Below are the code and all the weights of a small trained network. Each question names an input and a class and asks about switching units off, where a switched-off unit gives its printed mean instead of its output.

import numpy as np


def w(rows, s, z=0):
    codes = np.array(rows[::2]) - 128.0
    scale = np.full(codes.shape[1], s)
    scale[-1] = z or s
    return codes * scale


def norm(h):
    return h / np.sqrt((h * h).mean(-1, keepdims=True) + 1e-5)


def f(y):
    return y / 2 * (1 + np.tanh(0.7978845608 * (y + 0.044715 * y**3)))


def log_softmax(a):
    a = a - a.max(-1, keepdims=True)
    return a - np.log(np.exp(a).sum(-1, keepdims=True))


def net(x, mask):
    res = np.array(x, float).reshape(1, 8) / 4 @ E
    u = 0
    for l in range(3):
        y = f(norm(res) @ A[l][:, :-1].T + A[l][:, -1])
        res = res + np.where(mask[u : u + 10], y, B[l][:, -1]) @ B[l][:, :-1]
        u += 10
    return log_softmax(norm(res)[-1] @ U[:, :-1].T + U[:, -1])


A, B = {}, {}
E = w([
[129,128,129,124,132],'x0',
[81,138,138,149,130],'x1',
[119,133,131,130,130],'x2',
[128,145,142,109,150],'x3',
[157,60,213,133,129],'x4',
[136,124,120,129,124],'x5',
[95,98,136,10,22],'x6',
[116,196,51,113,130],'x7',
],0.012)
A[0] = w([
[105,157,171,179,186,224],'L0N1',
[92,180,201,107,189,253],'L0N2',
[203,142,79,134,183,91],'L0N3',
[86,131,130,68,89,111],'L0N4',
[73,222,1,156,174,105],'L0N5',
[150,124,97,109,129,90],'L0N6',
[170,159,173,197,81,148],'L0N7',
[223,153,151,38,174,174],'L0N8',
[134,110,143,98,152,85],'L0N9',
[134,52,214,60,4,133],'L0N10',
],0.0082,0.0044)
B[0] = w([
[182,56,69,195,53,196],'L0N1',
[139,1,39,201,40,184],'L0N2',
[103,140,123,190,148,153],'L0N3',
[78,111,176,91,12,160],'L0N4',
[226,34,107,108,195,209],'L0N5',
[113,138,159,176,121,124],'L0N6',
[191,119,95,126,103,152],'L0N7',
[29,75,71,245,35,172],'L0N8',
[87,165,141,117,34,123],'L0N9',
[65,40,29,131,157,255],'L0N10',
],0.0051,0.0078)
A[1] = w([
[169,106,142,233,166,175],'L1N1',
[102,247,71,148,101,184],'L1N2',
[109,152,73,46,41,72],'L1N3',
[173,85,160,214,160,64],'L1N4',
[145,146,238,140,201,130],'L1N5',
[157,120,171,139,156,80],'L1N6',
[130,101,217,151,141,156],'L1N7',
[186,117,100,93,99,160],'L1N8',
[156,110,147,125,122,94],'L1N9',
[129,71,21,145,112,253],'L1N10',
],0.013,0.0042)
B[1] = w([
[161,200,93,126,59,209],'L1N1',
[181,118,132,43,254,145],'L1N2',
[1,195,199,82,122,179],'L1N3',
[112,200,97,107,37,188],'L1N4',
[161,59,34,29,12,133],'L1N5',
[135,133,127,102,51,131],'L1N6',
[163,100,60,7,94,146],'L1N7',
[127,175,209,132,143,150],'L1N8',
[58,102,84,104,96,129],'L1N9',
[124,161,193,216,185,250],'L1N10',
],0.0096,0.017)
A[2] = w([
[74,133,106,110,79,128],'L2N1',
[82,113,150,30,61,178],'L2N2',
[59,115,239,170,213,77],'L2N3',
[161,138,254,141,131,86],'L2N4',
[178,132,132,128,72,3],'L2N5',
[109,105,169,172,36,115],'L2N6',
[105,163,75,52,72,39],'L2N7',
[98,9,236,123,148,150],'L2N8',
[219,104,122,186,211,4],'L2N9',
[198,177,70,96,124,97],'L2N10',
],0.0096,0.0029)
B[2] = w([
[177,135,127,203,139,171],'L2N1',
[221,79,83,220,179,228],'L2N2',
[71,96,173,103,16,254],'L2N3',
[88,74,85,186,95,157],'L2N4',
[78,121,128,114,75,147],'L2N5',
[199,110,79,141,81,221],'L2N6',
[129,210,74,169,90,150],'L2N7',
[71,2,88,39,254,229],'L2N8',
[186,69,56,221,105,168],'L2N9',
[31,108,203,116,174,179],'L2N10',
],0.0081,0.0057)
U = w([
[175,196,114,183,109,253],'0',
[48,95,174,95,122,229],'1',
[202,111,77,109,36,24],'2',
[140,23,117,42,152,78],'3',
[207,159,78,157,251,19],'4',
[94,212,174,34,191,27],'5',
],0.018,0.0022)

Each question gives the input, the list of numbers given to net, and the class t.
The units are the neurons (one row each of A and B). Each row of codes is followed by its name. A weight is (code - 128) times the scale printed after its matrix; where a second scale follows, it is the last column's (A, B and U).
mask holds one flag per neuron, layer by layer. A switched-off neuron (its flag False) gives its mean, the last column of its row in B, instead of its output. The means were averaged over made-up inputs and are rounded, as every weight is.
A unit's drop is (log p(t) with every unit on - log p(t) with that unit switched off) / (log p(t) with every unit on - log p(t) with every unit switched off).
The circuit of an input: a set's keep is (log p(t) with only the set's units on - log p(t) with every unit switched off) / (log p(t) with every unit on - log p(t) with every unit switched off). Starting from the 12 units with the biggest drops (on a tie, the unit counted first), units are removed one at a time, each time the one whose removal leaves the highest keep (on an exact tie, the one counted first), for as long as the keep stays at least 0.8.
circuit, biggest first: the units of the circuit, biggest drop first
most important unit: the unit with the biggest drop
k most important neurons: the k neurons with the biggest drops, biggest first
k most important neurons of layer l: the k neurons of layer l with the biggest drops, biggest first
input [7,3,-1,1,4,7,-5,-1], class 2: most important unit : L0N10
input [-2,0,-5,-5,2,-4,5,7], class 1: 3 most important neurons : (L1N1, L1N4, L2N3)
input [2,3,-8,-8,-2,0,4,3], class 5: 3 most important neurons of layer 0 : (L0N2, L0N1, L0N8)
input [-3,8,8,-1,-3,-5,3,1], class 5: 2 most important neurons of layer 0 : (L0N10, L0N8)
input [4,-8,0,-2,0,-8,-1,2], class 4: 2 most important neurons : (L1N3, L1N2)
input [-1,8,-1,7,2,4,7,-4], class 3: circuit, biggest first : (L2N8, L1N4)
input [-4,5,0,-5,-1,6,-1,3], class 4: 2 most important neurons : (L1N3, L2N3)
input [5,-8,-1,3,7,-4,8,5], class 1: 2 most important neurons : (L1N3, L0N5)
input [-3,8,8,8,4,-8,1,-7], class 3: 2 most important neurons of layer 0 : (L0N10, L0N2)
input [-6,-6,2,1,1,-2,5,6], class 1: 3 most important neurons of layer 1 : (L1N1, L1N4, L1N7)
input [1,0,-4,8,6,-2,-6,5], class 0: 2 most important neurons : (L0N2, L0N1)
input [-5,6,3,1,-3,-5,0,-8], class 0: 2 most important neurons of layer 2 : (L2N8, L2N3)
input [4,-1,-7,7,-5,1,2,3], class 5: 2 most important neurons : (L1N2, L0N10)
input [1,-5,1,-8,0,4,7,-1], class 1: most important unit : L1N3
input [6,-2,8,2,-7,7,3,-6], class 1: 2 most important neurons of layer 1 : (L1N1, L1N4)
input [-8,1,5,2,-1,1,-2,5], class 4: 2 most important neurons : (L1N3, L2N3)
input [-7,-8,8,4,-5,0,8,-5], class 1: 2 most important neurons : (L1N3, L1N1)
input [6,2,6,2,-1,-1,0,8], class 4: 2 most important neurons : (L0N5, L1N2)
input [5,-2,-4,0,-4,-1,2,0], class 1: 2 most important neurons of layer 2 : (L2N3, L2N4)
input [0,8,6,-7,-6,-6,4,5], class 5: circuit, biggest first : (L1N2)
